Each row of numbers stands for one element and depends on some of the facts below. Use the named rows to name the rest.

Some facts about the elements:
{J_100, J_125, J_147, J_154, J_155, J_16, J_161, J_17, J_181, J_182, J_185, J_192, J_307, J_311, J_349, J_353, J_370, J_401, J_43, J_434, J_456, J_5, J_502, J_517, J_53, J_54, J_56, J_563, J_596, J_630, J_637, J_645, J_657, J_660, J_681, J_726, J_755, J_788, J_802, J_816, J_830, J_843, J_895, J_897, J_907, J_914, J_922, J_948, J_974, J_980, J_998} ρ 597
{J_123, J_159, J_202, J_217, J_223, J_227, J_297, J_302, J_312, J_354, J_386, J_413, J_415, J_469, J_562, J_638, J_695, J_798, J_85, J_884, J_971} ρ 248
{J_136, J_197, J_315, J_481, J_483, J_602, J_617, J_669, J_680, J_70, J_77, J_871, J_911, J_919, J_947, J_952} ρ 170
{J_14, J_200, J_511, J_521, J_595, J_6, J_722, J_879} ρ 834
{J_170, J_262, J_389, J_532, J_544, J_591, J_628, J_690, J_692, J_718, J_935, J_943} ρ 783
{J_177, J_184, J_296, J_299, J_308, J_429, J_484, J_635, J_962, J_976} ρ 890
{J_18, J_229, J_251, J_253, J_269, J_28, J_324, J_364, J_39, J_423, J_460, J_514, J_516, J_528, J_545, J_552, J_607, J_623, J_629, J_634, J_671, J_719, J_752, J_801, J_890, J_94, J_966, J_993} ρ 838
[J_100, J_123, J_17, J_181, J_227, J_229, J_296, J_297, J_311, J_312, J_315, J_353, J_354, J_389, J_39, J_401, J_415, J_423, J_434, J_456, J_460, J_514, J_516, J_528, J_545, J_591, J_6, J_629, J_630, J_637, J_669, J_671, J_680, J_681, J_70, J_755, J_816, J_830, J_843, J_911, J_914, J_947] ξ 336
[J_136, J_147, J_155, J_182, J_185, J_192, J_200, J_253, J_370, J_429, J_469, J_484, J_5, J_502, J_511, J_521, J_54, J_544, J_552, J_602, J_607, J_623, J_628, J_722, J_726, J_77, J_788, J_801, J_890, J_895, J_907, J_948, J_974] ξ 91
[J_14, J_154, J_159, J_184, J_197, J_217, J_223, J_262, J_269, J_28, J_299, J_307, J_308, J_324, J_349, J_364, J_386, J_413, J_43, J_517, J_562, J_563, J_595, J_617, J_638, J_690, J_692, J_719, J_752, J_798, J_802, J_85, J_879, J_897, J_919, J_935, J_962, J_998] ξ 966
{J_100, J_296, J_311, J_681} κ J_94
{J_123, J_147, J_308, J_5, J_545} κ J_18
{J_136, J_253, J_602} κ J_980
{J_14, J_324, J_460} κ J_635
{J_154, J_192, J_370, J_552, J_607, J_726, J_816, J_830, J_85, J_911, J_914} κ J_695
{J_155, J_629} κ J_871
{J_159, J_200, J_28, J_299, J_456, J_595, J_628, J_719, J_897, J_919, J_962} κ J_56
{J_161, J_170, J_217, J_948} κ J_660
{J_17, J_269, J_307, J_429, J_907} κ J_53
{J_18, J_262, J_879} κ J_177
{J_181, J_182, J_353, J_43, J_591, J_623, J_630, J_638, J_895} κ J_884
{J_184, J_434, J_511, J_722, J_993} κ J_952
{J_185, J_635, J_695, J_943} κ J_302
{J_197, J_297, J_517, J_54, J_637, J_998} κ J_170
{J_223} κ J_483
{J_227, J_801} κ J_993
{J_229, J_39, J_521, J_802} κ J_943
{J_312, J_415, J_6, J_798, J_890} κ J_481
{J_315, J_514, J_56} κ J_16
{J_349} κ J_976
{J_354, J_386, J_389, J_657, J_692, J_922} κ J_202
{J_364} κ J_922
{J_401, J_516, J_788} κ J_634
{J_413, J_634, J_671} κ J_966
{J_423, J_469, J_94, J_980} κ J_251
{J_481, J_532, J_752} κ J_718
{J_484, J_617} κ J_657
{J_502, J_563, J_596, J_669, J_871} κ J_971
{J_528, J_562, J_947} κ J_125
{J_53, J_70} κ J_645
{J_544, J_77, J_935, J_974} κ J_161
{J_680, J_755} κ J_596
{J_690, J_843} κ J_532
{J_100, J_415, J_429, J_552} ε J_617
{J_100, J_202, J_262} ε J_77
{J_100, J_262} ε J_884
{J_100, J_354} ε J_591
{J_100} ε J_296
{J_161, J_552} ε J_299
{J_161} ε J_718
{J_202} ε J_635
{J_202, J_307, J_830} ε J_159
{J_202} ε J_971
{J_227} ε J_53
{J_227, J_312, J_484} ε J_311
{J_227, J_671} ε J_125
{J_227, J_354} ε J_14
{J_227} ε J_413
{J_227} ε J_43
{J_253, J_552} ε J_269
{J_253} ε J_94
{J_253} ε J_660
{J_253, J_386, J_423} ε J_217
{J_262, J_415, J_907} ε J_680
{J_262} ε J_56
{J_262, J_596} ε J_897
{J_307, J_354} ε J_974
{J_307, J_830} ε J_623
{J_308, J_429, J_484, J_521} ε J_223
{J_308} ε J_562
{J_308, J_802} ε J_370
{J_312, J_552, J_830, J_962} ε J_669
{J_312, J_976} ε J_935
{J_354, J_6} ε J_922
{J_354} ε J_980
{J_386} ε J_302
{J_389} ε J_637
{J_389} ε J_184
{J_415} ε J_871
{J_415} ε J_890
{J_415, J_596, J_607} ε J_843
{J_415, J_607, J_671, J_719} ε J_434
{J_423} ε J_18
{J_429, J_483} ε J_251
{J_429} ε J_502
{J_460, J_976} ε J_185
{J_460, J_911} ε J_192
{J_460} ε J_28
{J_460} ε J_595
{J_483, J_719} ε J_39
{J_483} ε J_628
{J_484} ε J_952
{J_521} ε J_634
{J_552, J_719} ε J_136
{J_563, J_85} ε J_481
{J_563} ε J_681
{J_563, J_671, J_962} ε J_17
{J_596} ε J_801
{J_596} ε J_197
{J_596} ε J_993
{J_6, J_85} ε J_545
{J_6, J_907} ε J_170
{J_607} ε J_544
{J_607, J_919} ε J_401
{J_671} ε J_798
{J_671} ε J_948
{J_788, J_85} ε J_70
{J_802} ε J_177
{J_802} ε J_692
{J_830} ε J_16
{J_830} ε J_752
{J_907, J_911, J_919} ε J_364
{J_907, J_911} ε J_182
{J_907} ε J_914
{J_907} ε J_315
{J_911} ε J_456
{J_919} ε J_895
{J_962} ε J_755
{J_962} ε J_200
{J_976} ε J_511

Named rows:
J_617: 15 -11 6 4 8 -22 -11 -19 -1 1 -14 -14 -4 -12 -2 -6 15 -8 3 0 -3 0 -9 4 1
 6
J_415: -15 -3 0 7 1 6 14 6 -1 -5 -28 22 1 7 9 6 -17 -24 12 -28 8 1 -3 -7 -6 -16
J_657: -3 13 -15 -13 -3 22 -14 5 8 -3 11 3 -8 3 -3 13 11 9 -26 16 -33 1 -1 -6 7
 11
J_516: 12 -3 7 6 3 13 10 3 0 5 -3 16 -2 8 3 -9 -11 -22 0 -4 10 16 6 11 -17 0
J_788: 0 -6 1 0 -1 1 8 4 -3 -2 21 -3 7 5 4 -9 6 9 19 7 9 -4 5 11 -3 -4
J_798: 1 -13 1 2 0 -32 -3 -11 3 -2 -18 -8 4 -10 -4 6 22 -2 5 -5 7 -7 -16 -8 5
 -14
J_830: 4 15 17 8 -17 7 15 6 -2 5 3 24 3 -4 6 -8 -42 -7 -2 -14 17 2 12 0 -5 -6
J_669: 10 -9 21 5 8 6 18 1 3 2 -11 11 -6 8 1 -5 -20 -22 4 -11 12 9 7 5 -6 4
J_269: 24 -9 1 3 5 -18 -12 -18 -2 3 -3 -14 2 -14 -2 -10 25 -2 0 1 -10 5 -5 13
 -3 8
J_182: -3 -12 7 1 2 0 2 1 -1 -1 20 -12 -2 5 3 -5 8 7 27 11 9 -4 9 11 -9 0
J_907: -8 -4 -2 1 -6 7 5 1 -8 -5 16 -2 2 4 10 -9 7 11 26 2 4 -7 3 8 -7 -4
J_591: -18 -3 17 7 11 -3 26 8 5 -3 -23 14 -10 10 1 4 -26 -25 8 -19 28 2 1 -9 5
 -9
J_354: -11 -2 6 5 -1 2 22 9 3 -3 -15 25 4 9 6 3 -16 -21 9 -24 13 0 -5 -9 -2 -19
J_532: -23 17 -18 -13 5 13 -5 8 11 -9 0 6 -14 4 -2 22 10 15 -28 11 -13 -4 -8
 -17 19 3
J_17: 8 -5 16 5 4 0 19 6 4 2 -5 10 -5 9 0 -4 -15 -26 9 -12 11 8 9 3 -7 -1
J_227: -7 -3 6 5 1 1 22 10 0 -3 -14 25 6 10 5 4 -15 -18 5 -27 10 -1 -4 -8 2 -18
J_192: -4 3 18 4 -20 1 4 -1 -2 3 28 -7 4 -5 0 -6 -15 24 18 17 22 -7 17 11 -10
 -2

Rows to name:
No name comes twice in this set of rows, the named rows included.
9 11 3 4 -18 -27 -10 -11 -4 9 9 -2 7 -22 -2 -7 -2 12 -2 10 20 -4 -3 4 -5
 -3 : J_154
10 1 -10 2 2 -26 -9 -10 -3 2 1 -8 2 -11 -2 -6 22 0 1 9 7 1 -11 3 1 -3 : J_349
-5 -4 2 2 11 -39 6 -9 5 -4 -13 -8 -7 -6 -4 2 16 -7 4 3 23 -6 -17 -6 13
 -9 : J_935
-4 -5 -8 2 1 -31 -4 -8 1 1 -13 -4 8 -10 -4 4 23 1 4 -2 20 -3 -17 -5 2
 -16 : J_638
-7 -4 -13 2 4 -27 -8 -6 -3 -3 -18 -2 9 -13 1 4 21 7 -6 -11 13 -4 -17 -3
 3 -14 : J_386
-3 9 3 5 -27 -30 0 -12 0 3 2 5 13 -19 -2 3 -2 16 1 5 19 -12 -12 -13 0
 -20 : J_85
-2 13 -17 -14 3 20 -12 1 6 -10 7 9 -10 1 4 13 17 11 -23 1 -43 1 -4 -4 10
 13 : J_161
0 6 -7 -12 -1 26 -15 -4 6 -5 -2 -1 -14 0 0 15 8 11 -24 12 -41 -1 1 -10 6
 20 : J_871
-14 2 -11 4 1 -27 -1 -12 -5 -6 -16 -3 -4 -11 5 -1 8 -4 7 -4 11 -10 -22
 -10 9 -12 : J_262
-25 -10 -6 9 16 -3 1 10 -10 -1 -13 -26 9 8 -5 -2 -18 26 7 -3 28 -12 1 -8
 25 -4 : J_628
20 2 0 3 -12 -17 -14 -15 -5 7 10 -6 6 -17 -1 -11 10 9 -4 13 1 3 -5 8 -11
 1 : J_324
20 -9 -12 5 -1 -13 -18 -11 -12 10 -14 -28 12 -4 -14 -17 11 4 4 22 -8 3
 -13 -9 3 2 : J_28
-1 -2 -3 8 1 13 7 13 -9 12 -25 -8 3 13 -8 -8 -27 -24 8 1 9 6 2 -14 -4 -5 : J_456
6 10 -4 -13 3 22 -10 -1 8 -5 8 -1 -7 2 -2 11 8 13 -30 9 -35 1 1 -5 12 18 : J_952

The same elements again, as new rows of numbers:
Known rows:
J_966: 20 -27 -34 28 -4 6 -3 7 -7 27 4 -6 -9 1 -8 2 -6 -7 20 -21 8 -2 -16 36 11
 3 7 8 -11 21 -1 21 1
J_634: 19 -24 -30 35 -3 4 0 6 -7 21 5 -5 -10 4 -9 3 -8 -4 17 -22 2 -1 -13 34 13
 6 11 4 -16 21 -4 17 0
J_798: 5 0 -29 39 22 -14 -22 19 -12 18 16 14 1 -12 -9 17 12 20 4 -10 10 -19 -22
 31 3 -28 -13 -6 13 37 0 28 24
J_935: 11 0 -37 26 23 -13 -7 16 2 30 23 21 -6 -10 -13 11 10 30 6 -12 2 -14 -22
 24 7 -25 -4 -5 8 36 0 30 20
J_802: 22 3 -24 35 27 -14 -17 5 -9 15 25 22 -2 -16 -26 15 -5 2 0 -19 11 -19 -9
 20 11 -20 -25 -4 -7 18 -13 23 22
J_39: 22 -15 -21 34 -12 -13 8 10 16 29 1 6 1 10 -10 9 -20 3 11 -11 15 -22 -26
 30 12 -10 -10 2 -6 25 0 22 -8
J_722: 2 -21 -15 16 -23 -2 -3 10 8 8 -7 -17 -23 24 -3 10 -26 -7 5 -2 13 -24 -25
 39 16 -22 -7 1 8 38 0 5 15
J_879: 2 -2 -32 28 24 -9 -17 22 -8 15 16 17 -8 -9 -12 14 7 13 -1 -10 13 -21 -14
 33 14 -36 -15 -7 13 33 -2 34 30
J_456: 12 -19 -13 35 -15 -7 5 4 0 19 0 15 1 0 -9 12 -21 5 20 -9 15 -32 -24 38
 13 -13 -17 6 -1 18 14 22 -11
J_182: 8 -19 -14 18 -31 -11 -4 2 -1 16 6 -15 -16 21 -8 15 -29 -2 16 -7 11 -26
 -30 31 9 -7 -13 13 -8 28 5 9 -4
J_718: 20 -24 -36 27 0 10 0 9 -2 26 0 -7 -11 5 -5 2 -2 3 16 -17 2 2 -17 40 11
 -2 20 1 -2 33 3 18 1
J_993: 16 -26 -33 31 -7 3 -3 9 -9 26 4 -7 -9 3 -7 3 -4 -1 19 -21 5 -2 -18 37 13
 4 9 8 -13 21 2 22 -3
J_18: 25 -23 -36 23 -9 11 5 9 -12 24 6 -13 -1 -1 -6 7 -15 -10 19 -13 10 8 -10
 35 4 2 5 3 -9 32 3 32 -4
J_5: 12 -19 -13 15 -28 -7 -3 -1 1 15 5 -14 -17 20 -10 16 -33 -8 16 -7 13 -24
 -28 30 7 -8 -15 12 -7 27 3 8 1
J_635: 22 -23 -31 32 0 5 -19 9 -7 22 -6 -11 -9 3 -9 1 -5 -1 4 -18 12 -1 -18 44
 22 -5 13 2 -3 28 4 13 -12
J_389: 23 -35 -31 34 17 0 13 1 22 34 -2 -9 -5 3 -6 10 -35 14 27 2 29 -22 -37 31
 4 -56 3 -2 -14 27 2 8 10
J_100: 23 -18 -19 29 -8 -8 1 8 7 21 1 10 -1 14 -13 18 -22 -12 20 -12 24 -31 -23
 35 6 -14 -18 10 -4 19 6 21 2

Rows to name:
No name comes twice in this set of rows, the named rows included.
-7 -5 -27 32 18 -7 -14 17 -12 14 13 25 -6 -23 -9 7 8 25 1 -8 8 -24 -16
 36 21 -37 -16 -9 19 31 5 35 22 : J_595
10 3 -24 46 27 -14 -18 14 -10 11 17 16 1 -12 -13 16 6 15 -1 -12 6 -17
 -17 28 4 -26 -11 -11 9 36 -8 22 28 : J_562
16 -3 -39 20 26 -10 -11 13 6 31 20 22 -7 -15 -15 11 9 20 8 -13 7 -17 -22
 23 7 -25 -8 -4 14 33 -1 28 26 : J_262
4 -1 -24 32 13 -12 -14 8 -19 18 24 28 0 -29 -16 12 0 23 12 -12 6 -23 -17
 25 12 -22 -24 1 4 21 8 36 9 : J_897
22 -14 -17 35 -13 -14 -7 10 8 25 -1 4 2 11 -15 13 -22 -2 8 -10 24 -28
 -25 35 18 -15 -17 7 -8 21 5 22 -19 : J_914
8 2 -26 43 25 -13 -21 15 -10 13 17 15 0 -12 -12 17 7 18 1 -11 9 -17 -19
 29 4 -28 -13 -10 12 37 -5 24 27 : J_223
-5 -23 -10 19 -27 0 2 4 3 6 -9 -10 -21 11 0 4 -28 4 7 0 8 -25 -27 40 21
 -22 -8 -2 13 37 6 7 7 : J_200
20 -13 -7 27 -24 -12 -5 -4 5 9 3 -16 -16 17 -16 10 -38 -8 0 -9 10 -20
 -23 25 18 -6 -14 3 -16 25 -9 -1 -9 : J_370
22 -22 -30 27 -9 9 -5 10 -22 16 7 -13 -1 7 -10 14 -14 -13 20 -15 13 1 -8
 39 4 0 0 9 -13 25 8 28 -5 : J_660
18 -25 -32 31 -5 5 0 8 -8 24 4 -7 -9 3 -8 4 -6 -3 18 -21 4 -1 -15 36 11
 4 10 7 -14 22 -1 21 0 : J_251
1 -3 -23 39 19 -8 -19 12 -15 15 13 22 3 -28 -8 11 8 24 6 -7 6 -20 -21 33
 9 -28 -16 -9 21 35 5 28 21 : J_159
14 2 -35 25 16 -13 -5 14 -8 28 28 18 2 -18 -14 14 1 20 9 -10 5 -12 -17
 19 4 -19 -18 -2 1 32 -2 41 15 : J_269
12 -22 -22 30 -3 -2 0 18 14 16 -10 6 -8 20 -6 14 -14 -9 9 -8 24 -31 -22
 44 14 -28 -10 0 12 30 3 20 15 : J_6

